Below is a small trained network, with its code and all its weights. Each question gives an input and a class and asks what happens when units are switched off, that is, made to give their printed mean instead of their output.

import numpy as np


def w(rows, s, z=0):
    codes = np.array(rows[::2]) - 128.0
    scale = np.full(codes.shape[1], s)
    scale[-1] = z or s
    return codes * scale


def f(y):
    return y / 2 * (1 + np.tanh(0.7978845608 * (y + 0.044715 * y**3)))


def log_softmax(a):
    a = a - a.max(-1, keepdims=True)
    return a - np.log(np.exp(a).sum(-1, keepdims=True))


def net(x, mask):
    res = np.array(x, float).reshape(1, 8) / 4 @ E
    y = f(res @ A[0][:, :-1].T + A[0][:, -1])
    res = res + np.where(mask, y, B[0][:, -1]) @ B[0][:, :-1]
    return log_softmax(res[-1] @ U[:, :-1].T + U[:, -1])


A, B = {}, {}
E = w([
[128,127,127,129,128,127,127,126,126],'x0',
[128,128,129,128,128,128,129,128,128],'x1',
[161,194,216,79,2,91,83,118,99],'x2',
[128,129,129,128,127,128,129,128,128],'x3',
[80,159,74,215,71,177,43,137,208],'x4',
[119,45,183,178,61,108,215,166,206],'x5',
[170,153,35,20,86,180,188,178,177],'x6',
[144,219,89,198,121,64,201,126,91],'x7',
],0.0096)
A[0] = w([
[113,85,149,111,127,133,99,152,130,74],'n0',
[139,119,125,66,138,114,171,130,111,99],'n1',
[148,101,187,61,192,103,191,120,74,44],'n2',
[117,93,157,138,99,149,182,125,146,84],'n3',
[124,80,139,80,145,164,84,112,143,40],'n4',
[123,109,151,106,158,113,161,130,107,76],'n5',
[147,78,161,150,90,122,214,138,167,109],'n6',
[151,139,30,28,75,157,181,136,166,21],'n7',
[127,154,127,114,156,129,100,122,117,94],'n8',
[123,78,140,150,91,92,167,124,134,71],'n9',
[137,159,84,117,161,127,78,109,82,67],'n10',
[141,221,79,193,125,81,218,120,90,80],'n11',
[130,93,211,215,183,93,65,109,75,28],'n12',
[117,57,44,161,252,148,159,126,144,40],'n13',
[130,114,163,110,158,100,142,124,109,94],'n14',
[131,159,160,105,93,119,126,121,103,64],'n15',
[134,35,155,52,147,161,56,122,151,39],'n16',
[134,179,197,65,10,102,79,124,97,64],'n17',
[123,187,99,86,170,139,82,134,99,88],'n18',
[121,151,68,192,85,152,41,130,197,54],'n19',
[115,136,109,143,128,159,130,130,141,3],'n20',
[143,162,122,81,181,129,105,117,80,86],'n21',
],0.018,0.0053)
B[0] = w([
[131,133,123,141,112,87,133,125,121,157],'n0',
[107,135,122,143,118,182,121,135,96,172],'n1',
[104,126,131,130,80,218,114,127,75,214],'n2',
[117,133,118,110,116,124,116,126,186,169],'n3',
[136,130,126,134,87,68,130,123,97,178],'n4',
[132,127,129,152,111,160,110,131,106,160],'n5',
[100,126,135,125,84,119,135,121,210,205],'n6',
[49,130,133,132,247,98,124,125,93,232],'n7',
[116,119,117,138,124,117,127,136,166,152],'n8',
[103,128,118,126,121,117,120,133,181,174],'n9',
[104,123,135,127,101,119,135,124,196,180],'n10',
[156,122,129,126,67,36,120,129,62,225],'n11',
[52,135,126,116,235,102,133,132,102,239],'n12',
[251,130,132,116,182,164,143,125,164,238],'n13',
[114,134,115,143,118,158,126,133,100,163],'n14',
[175,125,120,127,156,134,124,129,137,167],'n15',
[147,133,127,130,72,38,128,132,83,213],'n16',
[232,125,127,124,177,165,147,124,153,253],'n17',
[98,120,138,120,100,114,140,132,197,189],'n18',
[94,125,126,135,61,228,114,132,74,220],'n19',
[135,141,149,134,130,152,121,127,106,138],'n20',
[99,129,125,132,92,131,122,127,199,186],'n21',
],0.031,0.023)
U = w([
[255,98,98,62,155,166,157,150,129,47],'0',
[40,116,99,76,215,105,115,167,74,220],'1',
[100,101,90,120,39,239,76,172,55,180],'2',
[82,82,91,68,48,111,120,159,245,1],'3',
[180,106,91,91,37,4,118,159,33,189],'4',
],0.0057,0.00079)

Each question gives the input, the list of numbers given to net, and the class t.
The units are the neurons (one row each of A and B). Each row of codes is followed by its name. A weight is (code - 128) times the scale printed after its matrix; where a second scale follows, it is the last column's (A, B and U).
mask holds one flag per neuron, in row order. A switched-off neuron (its flag False) gives its mean, the last column of its row in B, instead of its output. The means were averaged over made-up inputs and are rounded, as every weight is.
A unit's drop is (log p(t) with every unit on - log p(t) with that unit switched off) / (log p(t) with every unit on - log p(t) with every unit switched off).
The circuit of an input: a set's keep is (log p(t) with only the set's units on - log p(t) with every unit switched off) / (log p(t) with every unit on - log p(t) with every unit switched off). Starting from the 12 units with the biggest drops (on a tie, the unit counted first), units are removed one at a time, each time the one whose removal leaves the highest keep (on an exact tie, the one counted first), for as long as the keep stays at least 0.8.
circuit, biggest first: the units of the circuit, biggest drop first
unit that matters most: the unit with the biggest drop
top k neurons: the k neurons with the biggest drops, biggest first
drop of u: that unit's drop, to one decimal
input [4,-7,2,-3,-4,3,6,-8], class 4: circuit, biggest first : (n16)
input [3,5,-6,-1,2,7,0,-1], class 3: top 3 neurons : (n6; n17; n3)
input [-6,0,7,5,-8,-5,-1,0], class 2: top 3 neurons : (n2; n13; n1)
input [-2,-3,-4,8,-6,2,8,8], class 1: top 3 neurons : (n7; n16; n1)
input [3,-3,0,-1,-8,-8,4,-3], class 2: top 2 neurons : (n2; n1)
input [-4,0,-5,-4,4,2,-2,1], class 0: top 2 neurons : (n13; n2)
input [-1,-4,6,2,7,-6,-7,-8], class 4: top 4 neurons : (n16; n7; n4; n2)
input [4,2,-5,-4,-7,0,2,-5], class 2: top 2 neurons : (n2; n17)
input [4,0,0,0,-2,-3,3,1], class 1: top 2 neurons : (n6; n7)
input [0,5,5,-3,0,0,7,5], class 1: top 2 neurons : (n7; n13)
input [1,8,8,2,-6,-8,-4,0], class 0: top 3 neurons : (n17; n15; n6)
input [7,-3,-6,-6,8,3,6,2], class 2: top 3 neurons : (n19; n17; n12)
input [-3,4,-5,0,3,6,-5,-4], class 3: top 3 neurons : (n17; n7; n6)
input [0,-4,8,0,-8,-7,-7,-2], class 0: circuit, biggest first : (n17)
input [4,-3,4,8,-3,6,4,-4], class 3: top 2 neurons : (n6; n13)
input [-5,-8,6,-8,7,-6,0,-8], class 4: top 3 neurons : (n16; n4; n2)
input [0,2,6,-8,-7,5,-3,-8], class 4: drop of n13 : 1.4
input [3,-2,8,6,2,8,-3,-1], class 0: drop of n21 : 0.2
input [-2,8,-3,1,3,-5,0,-3], class 3: drop of n17 : 0.3
input [-1,1,3,2,2,-1,8,-2], class 1: unit that matters most : n7
input [-8,7,6,-4,-7,-2,-8,5], class 1: drop of n19 : 0.8
